Here is a tiny trained network, its code and every weight. The questions are about switching its units off for an input and a class, where a switched-off unit gives its printed mean instead of its output.

import numpy as np


def w(rows, s, z=0):
    codes = np.array(rows[::2]) - 128.0
    scale = np.full(codes.shape[1], s)
    scale[-1] = z or s
    return codes * scale


def f(y):
    return np.maximum(y, 0)


def log_softmax(a):
    a = a - a.max(-1, keepdims=True)
    return a - np.log(np.exp(a).sum(-1, keepdims=True))


def net(x, mask):
    res = np.array(x, float).reshape(1, 7) / 4 @ E
    y = f(res @ A[0][:, :-1].T + A[0][:, -1])
    res = res + np.where(mask, y, B[0][:, -1]) @ B[0][:, :-1]
    return log_softmax(res[-1] @ U[:, :-1].T + U[:, -1])


A, B = {}, {}
E = w([
[128,123,125,133,129],'x0',
[128,122,125,134,129],'x1',
[130,131,131,123,126],'x2',
[159,48,57,61,100],'x3',
[116,167,105,162,2],'x4',
[210,198,76,154,151],'x5',
[125,129,124,129,130],'x6',
],0.015)
A[0] = w([
[87,161,173,133,100,211],'neuron 0',
[116,168,112,134,139,104],'neuron 1',
[147,108,113,75,167,128],'neuron 2',
[143,132,175,130,179,164],'neuron 3',
[89,65,144,78,127,187],'neuron 4',
[191,157,98,150,142,139],'neuron 5',
[166,157,119,162,131,122],'neuron 6',
[107,165,154,177,93,134],'neuron 7',
[100,156,179,144,250,192],'neuron 8',
[95,102,128,101,147,141],'neuron 9',
[234,173,81,161,152,150],'neuron 10',
[136,95,105,82,166,129],'neuron 11',
[132,98,74,70,176,155],'neuron 12',
[171,114,72,104,49,105],'neuron 13',
[122,102,51,101,32,77],'neuron 14',
[120,189,168,184,104,117],'neuron 15',
[27,95,173,88,106,255],'neuron 16',
],0.014,0.0081)
B[0] = w([
[106,119,155,165,93,209],'neuron 0',
[104,144,92,126,115,150],'neuron 1',
[198,100,117,96,104,179],'neuron 2',
[83,135,99,77,158,190],'neuron 3',
[154,106,216,91,122,203],'neuron 4',
[127,180,52,102,93,194],'neuron 5',
[108,145,74,135,126,172],'neuron 6',
[127,94,109,195,67,198],'neuron 7',
[48,173,154,40,196,253],'neuron 8',
[156,135,169,124,109,164],'neuron 9',
[141,147,5,108,155,237],'neuron 10',
[194,98,133,92,116,179],'neuron 11',
[204,106,127,91,117,197],'neuron 12',
[70,148,97,87,159,192],'neuron 13',
[47,187,186,114,225,199],'neuron 14',
[118,142,91,162,83,209],'neuron 15',
[107,103,227,161,122,250],'neuron 16',
],0.011,0.018)
U = w([
[51,134,186,93,182,252],'0',
[95,199,77,85,211,170],'1',
[236,87,190,99,118,97],'2',
[239,96,54,76,138,52],'3',
[109,136,176,252,80,86],'4',
[109,146,40,178,43,56],'5',
],0.011,0.0039)

Each question gives the input, the list of numbers given to net, and the class t.
The units are the neurons (one row each of A and B). Each row of codes is followed by its name. A weight is (code - 128) times the scale printed after its matrix; where a second scale follows, it is the last column's (A, B and U).
mask holds one flag per neuron, in row order. A switched-off neuron (its flag False) gives its mean, the last column of its row in B, instead of its output. The means were averaged over made-up inputs and are rounded, as every weight is.
A unit's drop is (log p(t) with every unit on - log p(t) with that unit switched off) / (log p(t) with every unit on - log p(t) with every unit switched off).
The circuit of an input: a set's keep is (log p(t) with only the set's units on - log p(t) with every unit switched off) / (log p(t) with every unit on - log p(t) with every unit switched off). Starting from the 12 units with the biggest drops (on a tie, the unit counted first), units are removed one at a time, each time the one whose removal leaves the highest keep (on an exact tie, the one counted first), for as long as the keep stays at least 0.8.
units of the circuit, in order: the units of the circuit, biggest drop first
most important unit: the unit with the biggest drop
k most important neurons: the k neurons with the biggest drops, biggest first
drop when u is switched off: that unit's drop, to one decimal
input [1,4,3,1,-2,4,-6], class 3: units of the circuit, in order : (neuron 14; neuron 8)
input [2,-6,-8,6,7,0,4], class 0: units of the circuit, in order : (neuron 14)
input [8,-8,-7,0,6,5,-2], class 5: 4 most important neurons : (neuron 8; neuron 7; neuron 15; neuron 3)
input [-3,4,-7,0,5,1,-2], class 5: 2 most important neurons : (neuron 8; neuron 16)
input [6,4,-1,3,0,-8,0], class 2: 2 most important neurons : (neuron 8; neuron 4)
input [3,1,-1,-8,1,2,-3], class 5: 3 most important neurons : (neuron 7; neuron 15; neuron 14)
input [7,7,-7,8,3,0,2], class 0: 2 most important neurons : (neuron 14; neuron 10)
input [0,-5,-5,2,8,0,1], class 0: 3 most important neurons : (neuron 14; neuron 10; neuron 13)
input [-6,5,5,-7,6,1,-6], class 5: 2 most important neurons : (neuron 16; neuron 15)
input [2,-3,-1,5,8,7,-6], class 1: drop when neuron 14 is switched off : 0.1
input [-7,8,-5,1,-7,-1,-5], class 2: drop when neuron 12 is switched off : 0.3
input [-7,6,-8,1,-6,-5,-1], class 2: drop when neuron 11 is switched off : 0.2
input [3,-5,2,5,-3,-8,-7], class 2: drop when neuron 14 is switched off : 0.0
input [-7,1,-8,5,-1,4,-7], class 3: most important unit : neuron 8
